Here is a tiny trained network, its code and every weight. The questions are about switching its units off for an input and a target symbol, where a switched-off unit gives its printed mean instead of its output.

import numpy as np


def w(rows, s, z=0):
    codes = np.array(rows[::2]) - 128.0
    scale = np.full(codes.shape[1], s)
    scale[-1] = z or s
    return codes * scale


def norm(h):
    return h / np.sqrt((h * h).mean(-1, keepdims=True) + 1e-5)


def f(y):
    return y / 2 * (1 + np.tanh(0.7978845608 * (y + 0.044715 * y**3)))


def softmax(a):
    e = np.exp(a - a.max(-1, keepdims=True))
    return e / e.sum(-1, keepdims=True)


def log_softmax(a):
    a = a - a.max(-1, keepdims=True)
    return a - np.log(np.exp(a).sum(-1, keepdims=True))


def net(x, mask):
    ids = ['αγελξπτω'.index(c) for c in x.split()]
    T = len(ids)
    res = E[ids] + P[:T]
    q, k, v = (norm(res) @ M[0].T for M in (Q, K, V))
    z = softmax(np.where(np.tri(T) > 0, q @ k.T / 3**0.5, -1e9)) @ v
    res = res + np.where(mask[0], z, O[0][:, -1]) @ O[0][:, :-1]
    y = f(norm(res) @ A[0][:, :-1].T + A[0][:, -1])
    res = res + np.where(mask[1:9], y, B[0][:, -1]) @ B[0][:, :-1]
    return log_softmax(norm(res)[-1] @ U[:, :-1].T + U[:, -1])


Q, K, V, O, A, B = {}, {}, {}, {}, {}, {}
E = w([
[28,187,168,138,100,130,93],'α',
[94,102,39,166,103,126,63],'γ',
[4,144,121,155,108,96,97],'ε',
[45,160,71,138,145,186,101],'λ',
[37,210,110,144,85,97,59],'ξ',
[81,96,76,122,151,131,19],'π',
[45,92,126,104,61,188,88],'τ',
[135,85,80,134,140,202,77],'ω',
],0.0023)
P = w([
[139,157,79,72,107,145,123],'0',
[132,152,95,81,17,166,49],'1',
[144,125,123,76,143,102,185],'2',
[111,126,113,161,29,176,35],'3',
[144,123,124,103,157,108,171],'4',
[136,123,125,202,57,172,37],'5',
[154,121,137,126,168,115,162],'6',
[169,119,143,218,93,163,62],'7',
[165,134,133,133,196,102,161],'8',
[112,89,127,241,26,210,4],'9',
[168,134,132,148,192,105,163],'10',
],0.0029)
Q[0] = w([
[85,147,82,142,101,141,83],'head 0',
[100,147,77,204,95,177,2],'head 0',
[133,169,66,200,99,117,21],'head 0',
],0.0086)
K[0] = w([
[120,166,166,196,223,84,187],'head 0',
[160,151,159,215,254,108,119],'head 0',
[182,175,108,224,219,73,116],'head 0',
],0.0055)
V[0] = w([
[99,3,117,134,177,137,87],'head 0',
[107,198,79,52,241,101,146],'head 0',
[167,157,60,122,99,32,94],'head 0',
],0.0037)
O[0] = w([
[90,135,117,26,36,103,219,192],'head 0',
[232,204,111,43,220,39,191,248],'head 0',
[234,81,206,254,128,135,248,186],'head 0',
],0.0037,0.0016)
A[0] = w([
[149,128,102,33,133,234,175,7],'neuron 0',
[200,222,132,3,228,60,83,36],'neuron 1',
[138,186,115,76,166,54,235,49],'neuron 2',
[133,252,202,133,39,67,56,87],'neuron 3',
[231,65,31,110,125,236,66,132],'neuron 4',
[245,143,153,194,204,102,151,146],'neuron 5',
[33,132,83,42,96,112,118,144],'neuron 6',
[136,196,61,192,99,69,84,81],'neuron 7',
],0.0031,0.0015)
B[0] = w([
[59,111,173,250,184,118,117,143],'neuron 0',
[168,16,184,130,42,201,120,158],'neuron 1',
[114,94,72,225,194,131,26,151],'neuron 2',
[129,53,112,126,251,113,189,177],'neuron 3',
[51,125,177,139,206,48,191,250],'neuron 4',
[37,211,177,69,47,98,108,174],'neuron 5',
[132,213,183,124,142,48,109,200],'neuron 6',
[75,71,195,136,138,178,194,159],'neuron 7',
],0.0026,0.0025)
U = w([
[137,162,45,158,238,206,20,101],'α',
[171,103,180,143,58,228,190,254],'γ',
[53,55,162,133,246,72,224,54],'ε',
[227,37,137,40,161,67,69,199],'λ',
[210,235,250,208,125,77,87,26],'ξ',
[204,177,43,119,93,72,253,134],'π',
[82,44,125,190,37,231,55,199],'τ',
[26,206,111,26,56,85,102,96],'ω',
],0.0053,0.00099)

Each question gives the input, a string of symbols that net reads in full, and the target symbol t.
The units are the heads (3 rows each of Q, K, V and O) and the neurons (one row each of A and B). Each row of codes is followed by its name. A weight is (code - 128) times the scale printed after its matrix; where a second scale follows, it is the last column's (O, A, B and U).
mask holds one flag per unit, heads first, then neurons. A switched-off unit (its flag False) gives its mean, the last column of its rows in O or B, instead of its output. The means were averaged over made-up inputs and are rounded, as every weight is.
A unit's drop is (log p(t) with every unit on - log p(t) with that unit switched off) / (log p(t) with every unit on - log p(t) with every unit switched off).
The circuit of an input: a set's keep is (log p(t) with only the set's units on - log p(t) with every unit switched off) / (log p(t) with every unit on - log p(t) with every unit switched off). Starting from all 9 units, units are removed one at a time, each time the one whose removal leaves the highest keep (on an exact tie, the one counted first), for as long as the keep stays at least 0.8.
circuit, biggest first: the units of the circuit, biggest drop first
most important unit: the unit with the biggest drop
k most important neurons: the k neurons with the biggest drops, biggest first
drop when u is switched off: that unit's drop, to one decimal
input ω τ ω ω ε τ ξ τ, target ξ: circuit, biggest first : (head 0; neuron 5)
input τ ε ω ξ ω ε ξ ω ξ, target ξ: circuit, biggest first : (head 0; neuron 5; neuron 1; neuron 4)
input λ ω ω γ, target ω: circuit, biggest first : (head 0; neuron 2)
input ξ τ ω ω ε α, target ε: most important unit : neuron 3
input λ ω τ ω ε ω γ π π τ γ, target π: circuit, biggest first : (head 0; neuron 4)
input ξ τ π π ω ω ε τ, target ε: circuit, biggest first : (head 0; neuron 3)
input λ τ ω α γ γ ω ω ξ, target ξ: 2 most important neurons : (neuron 5; neuron 2)
input π λ ω ξ ω ε τ τ λ γ, target λ: circuit, biggest first : (head 0; neuron 1)
input τ ξ ε τ, target ε: circuit, biggest first : (head 0; neuron 3; neuron 4)
input π ω α π π π λ λ π ω π, target λ: circuit, biggest first : (neuron 1; neuron 2; head 0; neuron 4)
input ω λ λ α ω ω ξ ω ω α, target ω: 2 most important neurons : (neuron 4; neuron 3)
input π γ ε ξ ξ τ π ω α ξ, target α: circuit, biggest first : (head 0; neuron 3)
input α γ ξ ω α ε, target α: 2 most important neurons : (neuron 4; neuron 3)
input ξ τ λ ω, target λ: most important neuron : (neuron 1)
input τ ξ τ ε ω ξ γ, target π: drop when head 0 is switched off : 1.0
input α λ τ τ γ λ, target γ: drop when neuron 2 is switched off : 0.1
input α τ ε τ τ ω ω α ξ τ, target ξ: drop when neuron 4 is switched off : 0.1
